Below is a small trained network, with its code and all its weights. Each question gives an input and a target symbol and asks what happens when units are switched off, that is, made to give their printed mean instead of their output.

import numpy as np


def w(rows, s, z=0):
    codes = np.array(rows[::2]) - 128.0
    scale = np.full(codes.shape[1], s)
    scale[-1] = z or s
    return codes * scale


def f(y):
    return y / 2 * (1 + np.tanh(0.7978845608 * (y + 0.044715 * y**3)))


def softmax(a):
    e = np.exp(a - a.max(-1, keepdims=True))
    return e / e.sum(-1, keepdims=True)


def log_softmax(a):
    a = a - a.max(-1, keepdims=True)
    return a - np.log(np.exp(a).sum(-1, keepdims=True))


def net(x, mask):
    ids = ['αβγδεζθλξπστφψω'.index(c) for c in x.split()]
    T = len(ids)
    res = E[ids] + P[:T]
    r = res
    for j in range(3):
        rows = slice(2 * j, 2 * j + 2)
        q, k, v = (r @ M[0][rows].T for M in (Q, K, V))
        z = softmax(np.where(np.tri(T) > 0, q @ k.T / 2**0.5, -1e9)) @ v
        o = O[0][rows]
        res = res + np.where(mask[j], z, o[:, -1]) @ o[:, :-1]
    y = f(res @ A[0][:, :-1].T + A[0][:, -1])
    res = res + np.where(mask[3:15], y, B[0][:, -1]) @ B[0][:, :-1]
    return log_softmax(res[-1] @ U[:, :-1].T + U[:, -1])


Q, K, V, O, A, B = {}, {}, {}, {}, {}, {}
E = w([
[107,152,114,123,176,150],'α',
[114,127,96,134,175,139],'β',
[220,146,208,119,204,179],'γ',
[143,142,94,116,197,116],'δ',
[128,146,117,118,185,149],'ε',
[141,251,142,156,106,190],'ζ',
[180,112,104,154,133,129],'θ',
[184,118,97,156,164,114],'λ',
[142,174,110,113,201,90],'ξ',
[199,106,157,172,137,153],'π',
[164,96,174,155,94,142],'σ',
[169,163,119,66,172,84],'τ',
[187,128,175,99,125,114],'φ',
[205,111,95,70,45,169],'ψ',
[102,163,186,93,170,47],'ω',
],0.023)
P = w([
[83,106,117,84,147,183],'0',
[79,112,158,66,129,145],'1',
[73,125,172,57,126,107],'2',
[90,137,165,69,129,85],'3',
[103,145,162,76,127,68],'4',
[127,159,159,79,125,55],'5',
[145,168,153,86,125,46],'6',
[164,182,151,84,123,36],'7',
[183,198,146,95,123,30],'8',
[205,203,142,89,124,16],'9',
[225,212,136,91,116,10],'10',
[234,230,137,95,119,7],'11',
[249,231,138,101,119,2],'12',
],0.008)
Q[0] = w([
[214,230,165,112,204,126],'head 1',
[130,108,123,117,126,69],'head 1',
[67,78,103,109,117,140],'head 2',
[78,196,121,2,191,32],'head 2',
[14,33,106,117,63,147],'head 3',
[102,186,124,145,176,168],'head 3',
],0.012)
K[0] = w([
[231,185,169,156,91,24],'head 1',
[144,169,221,82,255,242],'head 1',
[69,115,93,74,144,197],'head 2',
[100,227,13,111,16,109],'head 2',
[70,65,107,118,211,216],'head 3',
[188,161,123,189,164,27],'head 3',
],0.0084)
V[0] = w([
[140,31,122,189,148,147],'head 1',
[145,136,175,221,198,137],'head 1',
[125,174,147,184,69,141],'head 2',
[85,138,130,211,200,113],'head 2',
[103,160,48,193,93,172],'head 3',
[177,150,245,233,171,116],'head 3',
],0.012)
O[0] = w([
[125,10,52,111,68,242,6],'head 1',
[79,45,213,118,235,252,142],'head 1',
[249,169,200,239,91,126,192],'head 2',
[60,117,190,165,210,37,96],'head 2',
[232,221,117,236,168,83,96],'head 3',
[157,25,255,168,174,104,172],'head 3',
],0.0079,0.013)
A[0] = w([
[130,178,155,114,91,194,7],'neuron 1',
[1,105,91,194,44,155,174],'neuron 2',
[63,146,158,170,175,134,118],'neuron 3',
[145,161,184,115,67,165,148],'neuron 4',
[86,46,55,206,97,43,184],'neuron 5',
[68,84,115,76,94,88,80],'neuron 6',
[96,94,183,86,168,105,112],'neuron 7',
[153,142,130,125,196,89,50],'neuron 8',
[128,56,44,98,140,83,59],'neuron 9',
[138,167,102,132,192,147,90],'neuron 10',
[147,119,50,134,197,68,143],'neuron 11',
[159,96,159,74,149,154,83],'neuron 12',
],0.012,0.013)
B[0] = w([
[147,107,199,109,167,95,143],'neuron 1',
[103,155,199,52,134,216,135],'neuron 2',
[125,154,160,150,129,178,194],'neuron 3',
[92,45,81,131,134,112,252],'neuron 4',
[247,64,205,48,121,111,128],'neuron 5',
[184,166,109,163,127,151,161],'neuron 6',
[131,107,102,174,155,157,202],'neuron 7',
[68,121,103,117,110,163,233],'neuron 8',
[91,72,183,130,162,41,142],'neuron 9',
[158,145,76,129,123,150,172],'neuron 10',
[88,91,153,112,67,121,173],'neuron 11',
[145,188,110,133,142,91,159],'neuron 12',
],0.015,0.014)
U = w([
[120,207,88,201,92,164,96],'α',
[113,153,203,193,110,66,172],'β',
[91,190,162,109,181,39,167],'γ',
[102,43,68,206,84,159,106],'δ',
[216,124,209,118,113,161,131],'ε',
[70,143,97,116,152,164,92],'ζ',
[97,69,127,168,42,204,122],'θ',
[72,176,147,121,121,178,136],'λ',
[8,104,21,186,127,139,16],'ξ',
[104,130,89,105,212,142,99],'π',
[151,119,95,112,75,169,246],'σ',
[108,143,193,76,157,152,74],'τ',
[147,121,15,186,79,134,157],'φ',
[1,83,130,123,200,88,50],'ψ',
[123,68,162,117,165,67,60],'ω',
],0.0098,0.011)

Each question gives the input, a string of symbols that net reads in full, and the target symbol t.
The units are the heads (2 rows each of Q, K, V and O) and the neurons (one row each of A and B). Each row of codes is followed by its name. A weight is (code - 128) times the scale printed after its matrix; where a second scale follows, it is the last column's (O, A, B and U).
mask holds one flag per unit, heads first, then neurons. A switched-off unit (its flag False) gives its mean, the last column of its rows in O or B, instead of its output. The means were averaged over made-up inputs and are rounded, as every weight is.
A unit's drop is (log p(t) with every unit on - log p(t) with that unit switched off) / (log p(t) with every unit on - log p(t) with every unit switched off).
The circuit of an input: a set's keep is (log p(t) with only the set's units on - log p(t) with every unit switched off) / (log p(t) with every unit on - log p(t) with every unit switched off). Starting from the 12 units with the biggest drops (on a tie, the unit counted first), units are removed one at a time, each time the one whose removal leaves the highest keep (on an exact tie, the one counted first), for as long as the keep stays at least 0.8.
units of the circuit, in order: the units of the circuit, biggest drop first
k most important neurons: the k neurons with the biggest drops, biggest first
heads that matter: for each layer, one digit per head in row order, 1 if its drop is at least 0.15 and else 0, layers parted by /
input δ θ τ ψ τ ω ζ ζ τ ε τ ζ, target γ: units of the circuit, in order : (head 1; neuron 7)
input ζ δ δ τ δ, target γ: heads that matter : 101
input τ ψ γ σ ζ π α τ ζ δ ε σ τ, target β: heads that matter : 110
input δ ζ τ ψ ε β ψ ζ φ φ ω ζ, target ψ: units of the circuit, in order : (neuron 4; head 3)
input α π φ γ ζ ζ θ α α, target β: heads that matter : 011
input ζ δ ζ θ ψ ψ α π τ τ β, target σ: units of the circuit, in order : (head 2; neuron 7)
input π γ ζ ω τ δ β ζ τ ζ, target γ: units of the circuit, in order : (head 1)
input γ δ ε α γ ε ε ε ξ ψ ψ δ, target σ: heads that matter : 010
input α ζ β, target α: heads that matter : 001
input ζ ζ σ π δ ζ π ε φ, target ω: heads that matter : 001
input λ λ λ θ γ ε, target π: heads that matter : 110
input π θ α, target λ: 2 most important neurons : (neuron 4; neuron 2)
input α ζ δ τ ζ ζ ξ ζ σ α ε, target β: heads that matter : 011
input σ ω ψ θ ζ ζ ζ ζ, target β: 3 most important neurons : (neuron 7; neuron 1; neuron 6)
input δ ω ζ ξ ζ τ τ ξ τ β, target β: heads that matter : 110
input ζ ω ζ γ τ γ π π ψ γ, target π: heads that matter : 100
input β τ ε τ ξ β ε λ, target ω: 3 most important neurons : (neuron 5; neuron 9; neuron 8)
input θ ζ π π ζ ω ξ θ β ζ γ, target α: 2 most important neurons : (neuron 12; neuron 8)
input τ ζ ζ ζ θ ζ λ, target β: units of the circuit, in order : (head 3)
input λ ψ ε, target σ: most important neuron : (neuron 1)
input β ψ γ ε τ ζ ζ δ ζ ζ δ β, target β: heads that matter : 011
input π δ γ ε ξ, target π: units of the circuit, in order : (head 1; neuron 4; neuron 7)
input α δ ψ ω, target σ: heads that matter : 011
input ξ β ω, target α: 4 most important neurons : (neuron 6; neuron 4; neuron 7; neuron 3)
input φ ξ δ ψ α π τ τ β, target σ: heads that matter : 010
input ω ζ τ ζ δ, target β: heads that matter : 010
input β γ ζ α τ α, target γ: heads that matter : 101
input α ψ ψ ψ δ ξ ψ ζ, target φ: units of the circuit, in order : (neuron 4; head 1)
input α ξ δ ψ τ λ ψ τ ξ φ, target σ: units of the circuit, in order : (head 2)
